Here is a tiny trained network, its code and every weight. The questions are about switching its units off for an input and a class, where a switched-off unit gives its printed mean instead of its output.

import numpy as np


def w(rows, s, z=0):
    codes = np.array(rows[::2]) - 128.0
    scale = np.full(codes.shape[1], s)
    scale[-1] = z or s
    return codes * scale


def f(y):
    return np.maximum(y, 0)


def log_softmax(a):
    a = a - a.max(-1, keepdims=True)
    return a - np.log(np.exp(a).sum(-1, keepdims=True))


def net(x, mask):
    res = np.array(x, float).reshape(1, 8) / 4 @ E
    y = f(res @ A[0][:, :-1].T + A[0][:, -1])
    res = res + np.where(mask, y, B[0][:, -1]) @ B[0][:, :-1]
    return log_softmax(res[-1] @ U[:, :-1].T + U[:, -1])


A, B = {}, {}
E = w([
[40,189,118,87,104,152,176,199,198,73],'x0',
[125,129,128,127,131,120,131,130,131,134],'x1',
[185,147,90,167,77,63,79,97,250,104],'x2',
[173,228,114,70,189,164,78,122,144,171],'x3',
[129,128,128,128,127,128,128,130,127,128],'x4',
[126,127,125,131,132,129,125,130,129,129],'x5',
[48,115,193,92,77,133,42,72,148,157],'x6',
[132,105,42,52,62,90,73,180,71,131],'x7',
],0.011)
A[0] = w([
[192,95,158,165,137,114,86,80,75,155,47],'neuron 1',
[37,192,130,87,86,149,169,180,197,64,92],'neuron 2',
[180,254,99,52,186,193,66,126,142,182,34],'neuron 3',
[215,147,33,169,205,121,206,210,90,75,47],'neuron 4',
[163,155,106,153,97,50,100,96,208,89,59],'neuron 5',
[85,142,151,132,99,134,65,108,123,128,37],'neuron 6',
[78,107,165,75,170,189,172,153,13,133,84],'neuron 7',
[186,122,97,158,107,91,112,129,206,99,67],'neuron 8',
[49,116,177,97,107,137,59,85,129,138,111],'neuron 9',
[159,146,74,143,74,69,90,97,208,106,66],'neuron 10',
[77,117,139,104,153,170,160,151,42,150,25],'neuron 11',
[191,103,134,166,134,75,92,75,73,189,61],'neuron 12',
[90,177,134,120,107,133,142,168,159,87,13],'neuron 13',
[123,140,211,209,191,165,169,77,175,126,58],'neuron 14',
[131,91,13,38,71,76,61,178,60,130,18],'neuron 15',
[190,84,142,143,148,120,94,79,90,170,66],'neuron 16',
[189,74,159,150,130,116,99,95,85,177,56],'neuron 17',
[88,125,162,90,93,141,80,100,148,166,56],'neuron 18',
[119,135,183,187,190,167,158,82,173,110,56],'neuron 19',
[126,127,141,119,129,119,122,121,122,120,50],'neuron 20',
[58,180,137,87,112,148,161,211,181,82,45],'neuron 21',
[151,237,124,89,188,128,98,115,140,172,24],'neuron 22',
[70,18,147,208,51,70,194,137,113,64,1],'neuron 23',
[77,122,201,96,97,142,60,101,140,151,55],'neuron 24',
[84,126,173,96,112,115,79,107,128,147,57],'neuron 25',
[130,159,195,168,159,141,147,97,162,137,31],'neuron 26',
[106,129,135,122,123,127,107,104,124,123,21],'neuron 27',
],0.0097,0.0051)
B[0] = w([
[91,129,60,105,184,158,127,106,121,127,197],'neuron 1',
[90,128,49,90,204,164,110,60,101,115,237],'neuron 2',
[152,19,184,80,114,111,89,152,87,75,248],'neuron 3',
[212,103,112,220,55,90,225,55,182,93,245],'neuron 4',
[125,153,188,169,159,191,97,129,168,194,213],'neuron 5',
[169,123,116,174,115,97,166,131,130,123,166],'neuron 6',
[156,177,198,204,173,192,57,138,226,220,238],'neuron 7',
[144,138,177,175,156,148,107,128,173,177,198],'neuron 8',
[196,104,104,183,102,112,207,110,171,96,213],'neuron 9',
[126,158,178,180,167,165,86,148,148,212,217],'neuron 10',
[130,145,181,175,151,129,89,125,175,205,196],'neuron 11',
[80,131,69,79,179,178,135,110,139,105,205],'neuron 12',
[87,122,84,125,156,161,128,98,123,128,169],'neuron 13',
[90,215,121,74,67,80,136,190,80,119,220],'neuron 14',
[40,254,139,84,40,55,152,205,72,120,236],'neuron 15',
[88,138,79,105,169,151,121,102,128,103,195],'neuron 16',
[92,140,74,118,187,161,127,96,120,110,195],'neuron 17',
[180,126,127,164,95,110,194,105,151,117,185],'neuron 18',
[79,196,130,95,53,77,132,177,74,129,200],'neuron 19',
[131,129,122,135,141,113,138,144,129,132,128],'neuron 20',
[96,126,64,105,193,154,124,87,115,122,213],'neuron 21',
[147,32,159,92,119,114,93,152,92,98,203],'neuron 22',
[167,7,187,37,135,112,62,163,77,82,235],'neuron 23',
[185,109,117,172,93,117,198,98,158,115,201],'neuron 24',
[182,132,123,170,108,107,168,95,148,101,177],'neuron 25',
[85,163,118,134,87,88,123,178,86,126,178],'neuron 26',
[141,132,123,131,119,120,141,128,136,131,135],'neuron 27',
],0.0091,0.014)
U = w([
[138,157,184,165,174,152,77,122,169,223,133],'0',
[96,128,5,93,205,150,119,69,119,115,104],'1',
[93,208,119,96,59,83,135,176,90,130,254],'2',
[202,101,99,177,91,106,213,72,158,103,39],'3',
[157,7,183,71,134,114,72,146,94,93,143],'4',
],0.011,0.00072)

Each question gives the input, the list of numbers given to net, and the class t.
The units are the neurons (one row each of A and B). Each row of codes is followed by its name. A weight is (code - 128) times the scale printed after its matrix; where a second scale follows, it is the last column's (A, B and U).
mask holds one flag per neuron, in row order. A switched-off neuron (its flag False) gives its mean, the last column of its row in B, instead of its output. The means were averaged over made-up inputs and are rounded, as every weight is.
A unit's drop is (log p(t) with every unit on - log p(t) with that unit switched off) / (log p(t) with every unit on - log p(t) with every unit switched off).
The circuit of an input: a set's keep is (log p(t) with only the set's units on - log p(t) with every unit switched off) / (log p(t) with every unit on - log p(t) with every unit switched off). Starting from the 12 units with the biggest drops (on a tie, the unit counted first), units are removed one at a time, each time the one whose removal leaves the highest keep (on an exact tie, the one counted first), for as long as the keep stays at least 0.8.
circuit, biggest first: the units of the circuit, biggest drop first
most important unit: the unit with the biggest drop
k most important neurons: the k neurons with the biggest drops, biggest first
drop of u: that unit's drop, to one decimal
input [-5,8,8,-7,-1,6,4,0], class 0: most important unit -> neuron 10
input [4,-7,6,6,2,1,-4,4], class 0: 4 most important neurons -> [neuron 10; neuron 23; neuron 5; neuron 8]
input [-4,3,0,-5,3,-7,0,-4], class 4: 2 most important neurons -> [neuron 23; neuron 15]
input [1,-3,6,-4,7,7,3,6], class 0: 4 most important neurons -> [neuron 10; neuron 5; neuron 14; neuron 8]
input [-2,3,-3,5,-2,4,-6,3], class 3: 2 most important neurons -> [neuron 4; neuron 23]
input [0,-6,5,8,6,-3,7,-4], class 4: 3 most important neurons -> [neuron 3; neuron 22; neuron 4]
input [2,-6,4,5,4,-1,-2,-2], class 4: 3 most important neurons -> [neuron 3; neuron 7; neuron 22]
input [-5,-8,6,-3,8,-6,8,6], class 3: 3 most important neurons -> [neuron 9; neuron 24; neuron 7]
input [-6,-4,1,7,-4,-6,-1,-7], class 2: 3 most important neurons -> [neuron 14; neuron 19; neuron 23]
input [3,-6,5,1,6,3,-5,0], class 0: 2 most important neurons -> [neuron 10; neuron 5]
input [2,8,-8,-2,4,6,5,7], class 0: 2 most important neurons -> [neuron 7; neuron 11]
input [8,-1,-4,7,-7,4,7,0], class 1: 3 most important neurons -> [neuron 2; neuron 21; neuron 4]
input [3,2,8,-5,-7,3,-6,0], class 0: drop of neuron 10 -> 0.1
input [8,3,-3,1,3,-8,6,1], class 1: circuit, biggest first -> [neuron 2]
input [-7,3,6,1,-8,2,2,-3], class 1: drop of neuron 7 -> 0.8
input [-1,-4,2,6,-2,8,5,7], class 2: drop of neuron 23 -> 0.3
